Below is a small trained network, with its code and all its weights. Each question gives an input and a class and asks what happens when units are switched off, that is, made to give their printed mean instead of their output.

import numpy as np


def w(rows, s, z=0):
    codes = np.array(rows[::2]) - 128.0
    scale = np.full(codes.shape[1], s)
    scale[-1] = z or s
    return codes * scale


def f(y):
    return np.maximum(y, 0)


def log_softmax(a):
    a = a - a.max(-1, keepdims=True)
    return a - np.log(np.exp(a).sum(-1, keepdims=True))


def net(x, mask):
    res = np.array(x, float).reshape(1, 4) / 4 @ E
    y = f(res @ A[0][:, :-1].T + A[0][:, -1])
    res = res + np.where(mask, y, B[0][:, -1]) @ B[0][:, :-1]
    return log_softmax(res[-1] @ U[:, :-1].T + U[:, -1])


A, B = {}, {}
E = w([
[46,199,90,193,200,76],'x0',
[140,170,63,112,7,64],'x1',
[40,37,93,142,87,141],'x2',
[210,83,1,171,169,129],'x3',
],0.0095)
A[0] = w([
[73,54,116,144,134,145,56],'n1',
[180,75,117,181,141,122,14],'n2',
[82,149,174,117,112,142,103],'n3',
[190,79,114,211,131,112,3],'n4',
[74,72,107,164,113,123,119],'n5',
[98,144,168,117,105,146,43],'n6',
[143,84,81,189,135,159,45],'n7',
[106,179,162,226,172,30,55],'n8',
[77,142,135,194,207,121,67],'n9',
[105,41,132,116,103,133,137],'n10',
[94,176,92,166,184,60,159],'n11',
[126,206,65,81,44,32,134],'n12',
[82,63,113,145,103,125,45],'n13',
[233,204,171,123,157,108,140],'n14',
[99,90,210,158,167,174,73],'n15',
[201,126,117,187,145,122,62],'n16',
[61,179,146,138,144,93,97],'n17',
[70,56,107,116,95,147,42],'n18',
[119,53,151,152,89,130,94],'n19',
[106,108,198,94,123,79,69],'n20',
[22,149,67,183,150,99,50],'n21',
[92,154,234,67,60,136,125],'n22',
[95,181,193,98,114,139,115],'n23',
[179,43,193,97,193,145,149],'n24',
[62,157,155,109,138,84,96],'n25',
[190,79,60,162,162,117,70],'n26',
[153,120,63,209,151,127,68],'n27',
[85,160,171,136,53,106,71],'n28',
[213,32,189,53,64,218,62],'n29',
[84,111,159,191,222,161,59],'n30',
[90,113,190,105,152,127,120],'n31',
[196,196,149,96,169,119,46],'n32',
[210,78,71,140,154,106,135],'n33',
[100,151,68,107,39,6,156],'n34',
[40,65,116,151,125,92,74],'n35',
[168,92,35,141,152,116,137],'n36',
[104,124,141,143,240,222,133],'n37',
],0.011,0.0055)
B[0] = w([
[103,145,140,99,109,102,169],'n1',
[159,137,138,129,146,107,155],'n2',
[179,101,161,161,154,129,177],'n3',
[170,119,167,130,132,100,158],'n4',
[74,161,178,76,108,140,175],'n5',
[168,113,183,141,131,104,156],'n6',
[129,131,166,129,145,85,165],'n7',
[136,168,126,144,107,143,197],'n8',
[158,151,58,167,112,136,197],'n9',
[70,159,146,107,104,133,183],'n10',
[129,174,121,184,121,155,208],'n11',
[115,72,60,105,142,79,235],'n12',
[109,158,165,81,106,99,162],'n13',
[35,176,150,55,100,152,213],'n14',
[144,92,109,119,133,64,196],'n15',
[136,134,175,114,147,104,164],'n16',
[136,153,134,164,137,126,185],'n17',
[113,158,159,90,112,109,172],'n18',
[98,164,147,119,93,130,166],'n19',
[161,112,166,131,157,117,170],'n20',
[160,191,110,156,82,169,198],'n21',
[157,111,163,151,177,130,240],'n22',
[130,126,158,139,155,119,197],'n23',
[109,112,57,107,144,87,216],'n24',
[162,126,161,167,137,130,179],'n25',
[149,118,191,143,158,112,193],'n26',
[151,126,187,151,143,127,181],'n27',
[166,84,151,121,157,101,184],'n28',
[163,218,35,250,85,169,250],'n29',
[133,106,71,112,122,72,204],'n30',
[144,85,143,123,150,107,183],'n31',
[49,187,162,46,67,141,176],'n32',
[136,124,174,144,181,125,203],'n33',
[122,87,72,115,157,74,236],'n34',
[112,167,165,89,106,151,181],'n35',
[143,98,184,147,165,136,203],'n36',
[106,95,71,90,146,50,229],'n37',
],0.011,0.013)
U = w([
[199,78,255,154,185,110,113],'0',
[171,205,63,216,70,153,113],'1',
[121,37,36,66,143,59,90],'2',
[32,196,220,10,70,137,117],'3',
[69,70,116,142,161,157,255],'4',
[123,62,159,65,94,221,101],'5',
],0.0096,0.015)

Each question gives the input, the list of numbers given to net, and the class t.
The units are the neurons (one row each of A and B). Each row of codes is followed by its name. A weight is (code - 128) times the scale printed after its matrix; where a second scale follows, it is the last column's (A, B and U).
mask holds one flag per neuron, in row order. A switched-off neuron (its flag False) gives its mean, the last column of its row in B, instead of its output. The means were averaged over made-up inputs and are rounded, as every weight is.
A unit's drop is (log p(t) with every unit on - log p(t) with that unit switched off) / (log p(t) with every unit on - log p(t) with every unit switched off).
The circuit of an input: a set's keep is (log p(t) with only the set's units on - log p(t) with every unit switched off) / (log p(t) with every unit on - log p(t) with every unit switched off). Starting from the 12 units with the biggest drops (on a tie, the unit counted first), units are removed one at a time, each time the one whose removal leaves the highest keep (on an exact tie, the one counted first), for as long as the keep stays at least 0.8.
circuit, biggest first: the units of the circuit, biggest drop first
most important unit: the unit with the biggest drop
top k neurons: the k neurons with the biggest drops, biggest first
drop of u: that unit's drop, to one decimal
input [-5,-1,0,3], class 1: circuit, biggest first -> n29
input [-2,-3,-8,-6], class 3: top 2 neurons -> n14; n32
input [-4,-6,-8,3], class 3: top 2 neurons -> n14; n32
input [0,-6,6,-4], class 2: circuit, biggest first -> n15; n37
input [6,-7,-1,-6], class 2: top 2 neurons -> n37; n30
input [6,-7,-4,1], class 2: top 2 neurons -> n37; n29
input [8,8,8,-6], class 1: top 2 neurons -> n21; n11
input [6,-1,6,2], class 1: top 2 neurons -> n21; n9
input [-2,1,-1,-1], class 4: top 4 neurons -> n21; n29; n9; n11
input [-7,-8,3,4], class 2: top 2 neurons -> n24; n37
input [-4,-1,7,6], class 3: top 2 neurons -> n10; n5
input [0,4,3,-4], class 0: top 4 neurons -> n37; n24; n30; n22
input [-8,0,8,-5], class 1: top 2 neurons -> n29; n14
input [6,-8,3,4], class 2: circuit, biggest first -> n37
input [-1,7,-4,-7], class 0: top 2 neurons -> n22; n37
input [-1,7,8,0], class 3: top 2 neurons -> n5; n35
input [4,-7,-3,5], class 2: drop of n37 -> 1.1
input [8,3,-4,8], class 0: drop of n16 -> 0.1
input [-2,-8,-1,7], class 2: drop of n24 -> 3.2
input [6,-7,4,8], class 0: most important unit -> n27
